Below is a small trained network, with its code and all its weights. Each question gives an input and a class and asks what happens when units are switched off, that is, made to give their printed mean instead of their output.

import numpy as np


def w(rows, s, z=0):
    codes = np.array(rows[::2]) - 128.0
    scale = np.full(codes.shape[1], s)
    scale[-1] = z or s
    return codes * scale


def f(y):
    return y / 2 * (1 + np.tanh(0.7978845608 * (y + 0.044715 * y**3)))


def log_softmax(a):
    a = a - a.max(-1, keepdims=True)
    return a - np.log(np.exp(a).sum(-1, keepdims=True))


def net(x, mask):
    res = np.array(x, float).reshape(1, 6) / 4 @ E
    y = f(res @ A[0][:, :-1].T + A[0][:, -1])
    res = res + np.where(mask, y, B[0][:, -1]) @ B[0][:, :-1]
    return log_softmax(res[-1] @ U[:, :-1].T + U[:, -1])


A, B = {}, {}
E = w([
[2,194,198,81],'x0',
[188,195,177,208],'x1',
[127,128,131,125],'x2',
[128,124,128,133],'x3',
[130,129,126,127],'x4',
[69,31,94,91],'x5',
],0.0095)
A[0] = w([
[146,6,87,159,65],'N1',
[214,112,83,139,221],'N2',
[43,111,167,98,111],'N3',
[123,206,154,132,153],'N4',
[239,120,118,155,144],'N5',
[190,142,109,138,142],'N6',
[204,209,122,178,114],'N7',
[168,116,53,133,253],'N8',
],0.011,0.0045)
B[0] = w([
[129,68,180,2,220],'N1',
[132,59,63,73,249],'N2',
[68,102,124,208,232],'N3',
[188,171,196,168,205],'N4',
[122,79,19,147,252],'N5',
[139,72,37,124,191],'N6',
[86,133,60,225,254],'N7',
[222,41,116,124,224],'N8',
],0.0098,0.0083)
U = w([
[246,83,99,107,210],'0',
[81,72,59,161,163],'1',
[80,184,188,125,253],'2',
[158,199,165,194,4],'3',
[192,70,150,37,3],'4',
],0.011,0.0055)

Each question gives the input, the list of numbers given to net, and the class t.
The units are the neurons (one row each of A and B). Each row of codes is followed by its name. A weight is (code - 128) times the scale printed after its matrix; where a second scale follows, it is the last column's (A, B and U).
mask holds one flag per neuron, in row order. A switched-off neuron (its flag False) gives its mean, the last column of its row in B, instead of its output. The means were averaged over made-up inputs and are rounded, as every weight is.
A unit's drop is (log p(t) with every unit on - log p(t) with that unit switched off) / (log p(t) with every unit on - log p(t) with every unit switched off).
The circuit of an input: a set's keep is (log p(t) with only the set's units on - log p(t) with every unit switched off) / (log p(t) with every unit on - log p(t) with every unit switched off). Starting from all 8 units, units are removed one at a time, each time the one whose removal leaves the highest keep (on an exact tie, the one counted first), for as long as the keep stays at least 0.8.
units of the circuit, in order: the units of the circuit, biggest drop first
unit that matters most: the unit with the biggest drop
top k neurons: the k neurons with the biggest drops, biggest first
drop of u: that unit's drop, to one decimal
input [-6,8,6,3,-8,-2], class 1: units of the circuit, in order	N7
input [0,-3,-7,1,3,5], class 4: top 2 neurons	N7, N1
input [-6,2,-7,-7,8,-2], class 1: top 3 neurons	N7, N5, N4
input [4,3,0,5,4,-3], class 3: units of the circuit, in order	N4, N2
input [3,4,3,6,3,7], class 2: top 2 neurons	N5, N2
input [4,4,-8,0,-3,6], class 2: units of the circuit, in order	N5, N2, N8
input [-3,-4,-8,4,5,1], class 4: units of the circuit, in order	N1, N7
input [-4,-3,5,-2,-5,1], class 4: units of the circuit, in order	N1, N7
input [-7,6,5,-1,-3,-1], class 1: top 4 neurons	N7, N5, N4, N6
input [0,-3,0,-8,-4,4], class 4: units of the circuit, in order	N7, N5
input [8,3,-1,-5,-1,-6], class 3: top 2 neurons	N4, N1
input [-8,-1,6,6,-8,5], class 4: top 2 neurons	N1, N7
input [7,5,-2,0,-3,8], class 2: units of the circuit, in order	N5, N2
input [4,-7,-4,8,7,-1], class 2: unit that matters most	N5
input [-8,-1,-5,-5,-4,7], class 4: top 2 neurons	N1, N7
input [-4,-4,6,1,7,3], class 4: drop of N7	0.1
input [7,2,-7,5,-6,-1], class 3: drop of N5	-0.1
input [-5,5,-5,-5,3,0], class 1: drop of N5	0.6
